(24): [ 0.49 -1.97  0.35 -3.36 -0.37 -0.94 -0.39  1.62 -1.47  3.07 -0.52  5.11
 -1.11  0.66  1.66 -8.06  2.87  0.73  1.02  2.06 -2.09 -1.26  1.14 -2.00
  2.41 -0.26 -1.83 -1.14 -1.39 -0.59  0.58  0.21  2.65]
(170): [-1.92 -1.37 -0.33 -3.98 -1.45 -2.15 -0.57  1.62 -1.52  3.15 -0.10  4.28
 -2.07  0.32  0.75 -8.66  1.70  0.61  1.44  0.57 -1.48 -0.94  1.68 -2.38
  3.24 -1.06 -2.04 -1.02 -1.03  0.24  0.67  1.18  2.76]
(132): [ 0.83 -2.89  0.62 -2.66 -1.90 -0.03 -3.26  2.13  0.44  1.68 -1.42  2.29
 -5.04  1.14  3.77 -7.24  3.25  1.71  1.60  1.59 -0.63 -2.08  1.97  0.23
  2.67 -2.71  1.04 -1.77 -0.68  3.05  1.48 -0.64  2.16]
(73): [-1.58 -1.97  0.35 -3.36 -0.37 -0.94 -0.39  1.62 -1.47  3.07 -0.52  5.11
  1.17  0.66  1.66 -8.06  2.87  0.73  1.02  2.06 -2.09 -1.26  1.14 -2.00
  2.41 -0.26 -1.83 -1.14 -1.39 -0.59  0.58  0.21  2.65]
(77): [ 0.60 -3.34  0.77 -4.06 -1.46  1.77 -3.72  2.87  0.15  2.35 -1.09  3.03
 -5.28  2.82  2.35 -8.32  2.63  1.81  1.45  1.36 -0.43 -2.12  2.90  0.35
  3.09 -0.85  1.12 -1.27  1.04  0.43  0.35 -0.39  3.27]
(45): [ 0.69 -2.08 -0.15 -2.68 -1.51 -0.53 -2.39  1.52  0.17  2.17 -1.11  1.90
 -4.60  0.84  3.55 -6.55  2.99  1.33  1.73  1.81 -0.77 -1.87  1.86  0.00
  2.47 -2.59  1.11 -1.95 -0.64  2.43  0.59 -0.66  2.37]
(78): [ 0.60 -3.34  0.77 -4.06 -1.46  1.77 -3.72  2.87  0.15  2.35 -1.09  3.03
 -5.28  2.82  2.35 -8.32  2.63  1.81  1.45  1.36 -0.43 -2.12  2.90  0.35
  3.09 -0.85  1.12 -1.27 -0.56  2.42  3.03 -0.16  1.29]
(84): [ 0.43 -2.64 -0.36 -4.81 -0.90  2.79 -2.15  1.78 -0.41  2.91 -0.36  2.49
 -4.97  3.80  1.49 -9.08  1.83  0.57  1.34  1.93 -0.77 -2.41  3.46  0.12
  3.08  0.20  1.98 -0.61 -0.13  1.43  0.16  0.17  1.19]
(117): [-1.56 -1.99  0.33 -3.32 -0.30 -0.95 -0.37  1.58 -1.49  3.00 -0.48  5.11
 -1.08  0.66  1.72 -8.08  2.94  0.67  0.93  2.21 -2.07 -1.24  1.11 -1.93
  2.35 -0.28 -1.85 -1.26 -1.41 -0.62  0.49  0.21  2.70]
after: [-1.92] -> [-1.37]
after: [2.47] -> [-2.59]
size: [-1.58 -1.97  0.35 -3.36 -0.37 -0.94 -0.39  1.62 -1.47  3.07] -> 10
after: [1.18] -> [2.76]
after: [-1.49] -> [3.00]

(118): [ 7.99  1.38 -3.01 -7.09 -7.17 -9.17 -0.50 -2.68 -6.90]
(58): [ 7.55  1.28 -1.74 -1.13 -9.42 -3.59 -1.77 -3.10 -9.54]
(8): [ 7.49  1.27 -1.70 -1.00 -9.41 -3.44  8.39 -3.09 -9.53]
(36): [ 8.38  1.45 -2.54 -4.42 -8.98 -6.88 -1.27 -3.13 -8.93]
size: [ 7.55  1.28 -1.74 -1.13 -9.42 -3.59 -1.77 -3.10] -> 8
after: [8.38] -> [1.45]
size: [ 7.55  1.28 -1.74 -1.13] -> 4
size: [ 8.38  1.45 -2.54 -4.42 -8.98 -6.88] -> 6

(201): [ 3.89  1.96  0.23 -2.40  5.89  1.67 -1.11  1.89  3.04 -2.80 -1.26  0.33
  3.46  0.13 -1.88  0.29  0.58]
(16): [-4.04 -1.01 -0.26  1.92 -6.78 -1.46  0.40 -2.62 -1.43  2.92  1.91  0.75
 -2.90 -0.05  3.05  0.59 -0.32]
(140): [-0.79  2.27 -1.24 -2.29 -7.00  0.80 -1.40 -2.47 -0.14  4.53  2.06 -1.34
 -2.14  0.60 -0.90 -2.75  1.39]
(19): [ 2.90  0.32  0.41 -0.86  6.27  0.59 -0.26  1.92  2.90 -3.77 -2.07  0.33
  1.75 -1.31  0.10  2.07 -2.21]
(13): [-1.79 -0.38 -1.57 -0.68 -7.46 -0.64  0.14 -2.31 -1.81  4.31  1.88 -1.42
 -3.06 -0.32  0.17 -2.00 -0.11]
(114): [ 2.90  0.32  0.41 -0.86  6.27  0.59 -0.26  1.92  2.90 -3.77 -2.07  1.41
  3.49 -0.48 -0.03  2.04 -0.46]
(119): [ 2.87  5.43  0.39 -3.87  0.40  3.17 -3.06  0.15  2.87  0.61  0.67 -0.80
  1.87  1.90 -3.42 -2.52  3.04]
(153): [ 2.17  3.85  2.16 -0.88  6.63  2.66 -1.80  2.22  0.66 -2.21  0.16 -0.92
  2.06  2.42 -4.00 -1.91  2.80]
(207): [ 2.01  4.95 -0.16 -3.82 -1.21  2.83 -2.79 -0.56  1.49  2.24  1.58 -1.68
  0.39  1.79 -3.68 -3.57  2.99]
(89): [-1.75 -6.27 -1.56  2.75 -2.33 -3.42  3.49 -0.14 -2.79 -0.07 -0.54  0.12
 -1.90 -2.82  2.99  2.08 -3.86]
(29): [-1.38 -4.45 -0.57  2.55  0.06 -2.69  2.26 -0.12  0.16 -1.91 -1.94  2.38
  0.26 -2.28  4.41  4.15 -3.19]
(127): [-1.47  5.07  1.50 -0.93 -2.73  2.33 -2.73 -1.35 -0.36  2.86  2.12 -1.12
 -1.38  3.12 -2.38 -3.28  3.86]
size: [2.90 0.32] -> 2
after: [-1.12] -> [-1.38]
size: [ 2.17  3.85  2.16 -0.88  6.63  2.66 -1.80  2.22  0.66 -2.21  0.16] -> 11
size: [-1.75 -6.27 -1.56  2.75 -2.33 -3.42  3.49 -0.14 -2.79 -0.07 -0.54  0.12
 -1.90 -2.82  2.99  2.08] -> 16
size: [-1.79 -0.38 -1.57 -0.68 -7.46 -0.64  0.14 -2.31 -1.81  4.31  1.88 -1.42
 -3.06 -0.32  0.17 -2.00 -0.11] -> 17
size: [-4.04 -1.01 -0.26  1.92 -6.78 -1.46  0.40 -2.62 -1.43  2.92  1.91  0.75
 -2.90 -0.05  3.05  0.59 -0.32] -> 17
after: [2.42] -> [-4.00]

